Here is a tiny trained network, its code and every weight. The questions are about switching its units off for an input and a class, where a switched-off unit gives its printed mean instead of its output.

import numpy as np


def w(rows, s, z=0):
    codes = np.array(rows[::2]) - 128.0
    scale = np.full(codes.shape[1], s)
    scale[-1] = z or s
    return codes * scale


def norm(h):
    return h / np.sqrt((h * h).mean(-1, keepdims=True) + 1e-5)


def f(y):
    return np.maximum(y, 0)


def log_softmax(a):
    a = a - a.max(-1, keepdims=True)
    return a - np.log(np.exp(a).sum(-1, keepdims=True))


def net(x, mask):
    res = np.array(x, float).reshape(1, 3) / 4 @ E
    u = 0
    for l in range(2):
        y = f(norm(res) @ A[l][:, :-1].T + A[l][:, -1])
        res = res + np.where(mask[u : u + 15], y, B[l][:, -1]) @ B[l][:, :-1]
        u += 15
    return log_softmax(norm(res)[-1] @ U[:, :-1].T + U[:, -1])


A, B = {}, {}
E = w([
[127,112,214,80],'x0',
[58,207,184,251],'x1',
[69,107,48,131],'x2',
],0.013)
A[0] = w([
[52,118,122,41,57],'L0N1',
[65,105,166,86,25],'L0N2',
[111,108,101,110,86],'L0N3',
[66,190,162,158,163],'L0N4',
[59,170,97,209,68],'L0N5',
[156,123,87,146,97],'L0N6',
[253,129,103,111,132],'L0N7',
[85,133,196,143,1],'L0N8',
[171,96,55,101,107],'L0N9',
[185,193,186,172,79],'L0N10',
[79,192,157,150,168],'L0N11',
[176,235,130,181,173],'L0N12',
[244,188,126,153,12],'L0N13',
[145,141,68,125,96],'L0N14',
[164,110,117,125,128],'L0N15',
],0.014,0.0052)
B[0] = w([
[101,124,166,35,174],'L0N1',
[175,88,57,102,148],'L0N2',
[129,170,107,125,154],'L0N3',
[203,151,103,77,254],'L0N4',
[188,116,79,124,249],'L0N5',
[85,124,145,127,155],'L0N6',
[143,119,114,201,232],'L0N7',
[118,125,153,44,165],'L0N8',
[52,164,172,144,222],'L0N9',
[112,121,145,4,216],'L0N10',
[212,159,107,83,240],'L0N11',
[161,97,124,42,252],'L0N12',
[60,68,56,171,172],'L0N13',
[53,108,141,126,167],'L0N14',
[103,125,126,185,166],'L0N15',
],0.011,0.0077)
A[1] = w([
[94,147,84,150,63],'L1N1',
[169,149,91,143,77],'L1N2',
[112,86,105,147,33],'L1N3',
[144,86,94,228,105],'L1N4',
[141,183,148,139,235],'L1N5',
[148,173,228,119,95],'L1N6',
[158,131,93,143,233],'L1N7',
[129,100,164,198,101],'L1N8',
[100,112,171,160,46],'L1N9',
[80,107,115,162,72],'L1N10',
[127,58,250,85,170],'L1N11',
[137,71,98,51,159],'L1N12',
[96,102,121,116,66],'L1N13',
[134,104,126,77,90],'L1N14',
[180,94,114,113,254],'L1N15',
],0.02,0.0023)
B[1] = w([
[172,59,47,125,153],'L1N1',
[130,127,136,199,160],'L1N2',
[84,102,143,103,150],'L1N3',
[122,161,246,166,161],'L1N4',
[139,82,99,125,144],'L1N5',
[126,67,62,53,155],'L1N6',
[160,148,149,161,166],'L1N7',
[139,157,152,152,140],'L1N8',
[77,139,128,128,133],'L1N9',
[102,127,144,66,154],'L1N10',
[164,64,90,212,203],'L1N11',
[113,186,163,153,249],'L1N12',
[117,146,205,108,152],'L1N13',
[96,192,168,157,192],'L1N14',
[91,159,116,171,206],'L1N15',
],0.013,0.016)
U = w([
[59,135,205,199,176],'0',
[196,114,64,242,253],'1',
[189,250,110,118,60],'2',
[200,97,154,45,78],'3',
[29,97,71,94,87],'4',
],0.018,0.004)

Each question gives the input, the list of numbers given to net, and the class t.
The units are the neurons (one row each of A and B). Each row of codes is followed by its name. A weight is (code - 128) times the scale printed after its matrix; where a second scale follows, it is the last column's (A, B and U).
mask holds one flag per neuron, layer by layer. A switched-off neuron (its flag False) gives its mean, the last column of its row in B, instead of its output. The means were averaged over made-up inputs and are rounded, as every weight is.
A unit's drop is (log p(t) with every unit on - log p(t) with that unit switched off) / (log p(t) with every unit on - log p(t) with every unit switched off).
The circuit of an input: a set's keep is (log p(t) with only the set's units on - log p(t) with every unit switched off) / (log p(t) with every unit on - log p(t) with every unit switched off). Starting from the 12 units with the biggest drops (on a tie, the unit counted first), units are removed one at a time, each time the one whose removal leaves the highest keep (on an exact tie, the one counted first), for as long as the keep stays at least 0.8.
units of the circuit, in order: the units of the circuit, biggest drop first
most important unit: the unit with the biggest drop
k most important neurons: the k neurons with the biggest drops, biggest first
k most important neurons of layer l: the k neurons of layer l with the biggest drops, biggest first
drop of u: that unit's drop, to one decimal
input [1,6,-8], class 3: most important unit : L1N6
input [8,7,3], class 2: units of the circuit, in order : (L0N4, L0N11)
input [-6,0,-6], class 0: 2 most important neurons : (L0N13, L1N12)
input [-6,-1,2], class 4: 3 most important neurons : (L1N1, L0N14, L1N12)
input [-7,0,6], class 4: 4 most important neurons of layer 1 : (L1N11, L1N10, L1N1, L1N12)
input [-8,-8,0], class 0: 2 most important neurons of layer 1 : (L1N4, L1N6)
input [-1,-5,3], class 4: 2 most important neurons : (L0N12, L0N9)
input [-5,0,4], class 4: 3 most important neurons of layer 0 : (L0N14, L0N11, L0N4)
input [-8,2,-3], class 2: 2 most important neurons of layer 0 : (L0N12, L0N7)
input [1,-5,-2], class 1: 4 most important neurons : (L1N11, L0N13, L0N5, L0N9)
input [2,-2,-2], class 1: 2 most important neurons of layer 0 : (L0N13, L0N5)
input [-1,7,6], class 1: 2 most important neurons : (L0N10, L1N2)
input [0,5,7], class 1: 2 most important neurons : (L0N10, L1N2)
input [6,-2,0], class 1: units of the circuit, in order : (L1N11)
input [-1,-7,2], class 4: 2 most important neurons of layer 1 : (L1N4, L1N7)
input [-1,-5,1], class 4: 2 most important neurons : (L0N9, L0N12)
input [3,-6,-2], class 1: drop of L1N11 : 0.7
input [8,-1,-1], class 1: drop of L1N11 : 1.4
input [2,-8,-6], class 1: drop of L0N12 : 0.0
input [0,-5,4], class 4: 2 most important neurons : (L0N12, L0N9)
input [2,-3,6], class 0: most important unit : L0N1
